Below are the code and all the weights of a small trained network. Each question names an input and a class and asks about switching units off, where a switched-off unit gives its printed mean instead of its output.

import numpy as np


def w(rows, s, z=0):
    codes = np.array(rows[::2]) - 128.0
    scale = np.full(codes.shape[1], s)
    scale[-1] = z or s
    return codes * scale


def norm(h):
    return h / np.sqrt((h * h).mean(-1, keepdims=True) + 1e-5)


def f(y):
    return y / 2 * (1 + np.tanh(0.7978845608 * (y + 0.044715 * y**3)))


def log_softmax(a):
    a = a - a.max(-1, keepdims=True)
    return a - np.log(np.exp(a).sum(-1, keepdims=True))


def net(x, mask):
    res = np.array(x, float).reshape(1, 8) / 4 @ E
    u = 0
    for l in range(2):
        y = f(norm(res) @ A[l][:, :-1].T + A[l][:, -1])
        res = res + np.where(mask[u : u + 11], y, B[l][:, -1]) @ B[l][:, :-1]
        u += 11
    return log_softmax(norm(res)[-1] @ U[:, :-1].T + U[:, -1])


A, B = {}, {}
E = w([
[81,18,80,196],'x0',
[133,131,127,124],'x1',
[128,128,129,131],'x2',
[91,201,41,138],'x3',
[103,95,97,2],'x4',
[131,127,126,130],'x5',
[129,129,128,130],'x6',
[124,130,131,126],'x7',
],0.0038)
A[0] = w([
[50,104,157,126,225],'L0N1',
[110,115,61,30,88],'L0N2',
[76,119,142,39,190],'L0N3',
[127,133,104,151,4],'L0N4',
[121,80,181,89,100],'L0N5',
[64,52,199,137,125],'L0N6',
[2,18,74,166,134],'L0N7',
[155,237,191,60,154],'L0N8',
[174,121,139,190,231],'L0N9',
[25,129,130,142,69],'L0N10',
[118,54,119,156,177],'L0N11',
],0.0044,0.0033)
B[0] = w([
[212,207,90,130,228],'L0N1',
[57,161,197,225,168],'L0N2',
[171,219,134,180,229],'L0N3',
[85,16,186,102,65],'L0N4',
[103,144,117,184,132],'L0N5',
[148,138,51,135,161],'L0N6',
[239,160,112,110,244],'L0N7',
[218,115,31,147,254],'L0N8',
[101,224,83,62,249],'L0N9',
[153,86,155,124,100],'L0N10',
[177,253,115,55,198],'L0N11',
],0.0039,0.0021)
A[1] = w([
[51,161,131,145,142],'L1N1',
[108,57,70,174,154],'L1N2',
[198,200,94,121,168],'L1N3',
[198,71,226,109,176],'L1N4',
[124,171,164,88,1],'L1N5',
[113,137,104,98,144],'L1N6',
[97,98,96,2,188],'L1N7',
[116,167,177,91,48],'L1N8',
[159,155,105,202,170],'L1N9',
[200,177,130,87,112],'L1N10',
[173,70,220,117,146],'L1N11',
],0.0075,0.0019)
B[1] = w([
[136,79,132,66,128],'L1N1',
[234,217,150,97,130],'L1N2',
[103,9,127,101,254],'L1N3',
[41,190,14,82,152],'L1N4',
[158,120,118,173,131],'L1N5',
[142,117,173,124,140],'L1N6',
[103,166,253,246,158],'L1N7',
[164,129,106,183,130],'L1N8',
[72,116,221,76,185],'L1N9',
[118,72,115,201,207],'L1N10',
[77,170,53,109,135],'L1N11',
],0.0051,0.0074)
U = w([
[89,185,72,102,194],'0',
[136,102,137,135,254],'1',
[109,166,215,176,151],'2',
[250,137,108,126,70],'3',
[123,93,129,125,90],'4',
[121,92,132,127,85],'5',
[126,102,135,127,74],'6',
[125,106,135,127,44],'7',
],0.013,0.0036)

Each question gives the input, the list of numbers given to net, and the class t.
The units are the neurons (one row each of A and B). Each row of codes is followed by its name. A weight is (code - 128) times the scale printed after its matrix; where a second scale follows, it is the last column's (A, B and U).
mask holds one flag per neuron, layer by layer. A switched-off neuron (its flag False) gives its mean, the last column of its row in B, instead of its output. The means were averaged over made-up inputs and are rounded, as every weight is.
A unit's drop is (log p(t) with every unit on - log p(t) with that unit switched off) / (log p(t) with every unit on - log p(t) with every unit switched off).
The circuit of an input: a set's keep is (log p(t) with only the set's units on - log p(t) with every unit switched off) / (log p(t) with every unit on - log p(t) with every unit switched off). Starting from the 12 units with the biggest drops (on a tie, the unit counted first), units are removed one at a time, each time the one whose removal leaves the highest keep (on an exact tie, the one counted first), for as long as the keep stays at least 0.8.
units of the circuit, in order: the units of the circuit, biggest drop first
k most important neurons: the k neurons with the biggest drops, biggest first
k most important neurons of layer l: the k neurons of layer l with the biggest drops, biggest first
drop of u: that unit's drop, to one decimal
input [8,-1,0,-3,-1,7,-7,8], class 3: units of the circuit, in order : (L1N2; L1N3)
input [0,7,2,1,8,7,-6,-4], class 2: units of the circuit, in order : (L1N7)
input [-7,-5,-5,6,-2,-2,-6,-2], class 3: units of the circuit, in order : (L0N8; L1N4)
input [8,4,8,-6,-4,2,8,5], class 3: 2 most important neurons of layer 1 : (L1N2; L1N3)
input [-8,-5,-2,-8,8,7,-6,6], class 0: units of the circuit, in order : (L1N4; L1N11)
input [-5,-6,-7,7,8,-6,6,-8], class 2: units of the circuit, in order : (L1N7; L1N4; L0N9)
input [-3,-1,-5,-8,7,-2,7,0], class 0: units of the circuit, in order : (L1N4; L1N11; L1N3)
input [6,-5,0,0,-8,4,0,8], class 2: 4 most important neurons : (L1N9; L0N8; L1N3; L1N10)
input [3,-4,-5,-7,7,-7,0,-5], class 0: 4 most important neurons : (L1N4; L1N11; L0N9; L1N3)
input [-8,7,1,7,0,-3,-7,-1], class 3: 2 most important neurons : (L1N4; L0N8)
input [-8,-6,4,2,6,0,-1,-2], class 3: 4 most important neurons : (L0N8; L1N9; L0N3; L1N8)
input [3,7,-7,-8,3,1,4,8], class 0: units of the circuit, in order : (L1N4; L1N3)
input [-8,2,2,-3,5,3,-4,-3], class 3: units of the circuit, in order : (L0N8; L1N9)
input [-6,7,7,3,-6,-1,6,-5], class 1: 2 most important neurons of layer 1 : (L1N3; L1N7)
input [6,-4,-6,-7,0,-7,-3,5], class 0: 2 most important neurons : (L1N4; L0N8)
input [-6,0,2,6,0,1,-2,8], class 5: 2 most important neurons : (L1N3; L0N11)
input [7,-5,8,-8,-7,-1,-1,-2], class 0: 4 most important neurons of layer 0 : (L0N8; L0N3; L0N2; L0N11)
input [4,5,1,-8,-6,-4,0,-2], class 0: 2 most important neurons : (L1N4; L1N3)
input [-5,1,5,4,-5,-7,3,-7], class 4: 2 most important neurons of layer 1 : (L1N3; L1N7)
input [3,-6,5,-6,-1,-2,-5,0], class 0: 2 most important neurons of layer 0 : (L0N8; L0N3)
input [-5,8,2,5,-3,5,4,8], class 1: 3 most important neurons : (L1N3; L1N4; L0N11)
input [2,-5,-2,4,7,7,6,-3], class 2: 2 most important neurons : (L1N7; L0N8)
input [7,0,1,2,-5,2,3,0], class 3: 3 most important neurons of layer 1 : (L1N2; L1N7; L1N10)
input [-1,-4,7,-8,0,2,-3,-3], class 0: most important neuron of layer 1 : (L1N4)
input [-4,-4,-7,5,-1,-3,3,1], class 6: most important neuron of layer 1 : (L1N4)
input [-4,4,0,-2,-5,-4,-1,-7], class 5: 2 most important neurons of layer 1 : (L1N7; L1N3)
input [-1,7,6,2,1,4,3,8], class 5: most important neuron of layer 1 : (L1N7)
input [3,0,0,-3,8,-2,-4,-4], class 2: 2 most important neurons of layer 1 : (L1N7; L1N3)
input [-6,0,7,0,-6,-2,4,0], class 6: drop of L1N7 : 0.3
input [8,4,2,3,2,5,-1,-8], class 3: drop of L1N2 : 0.4
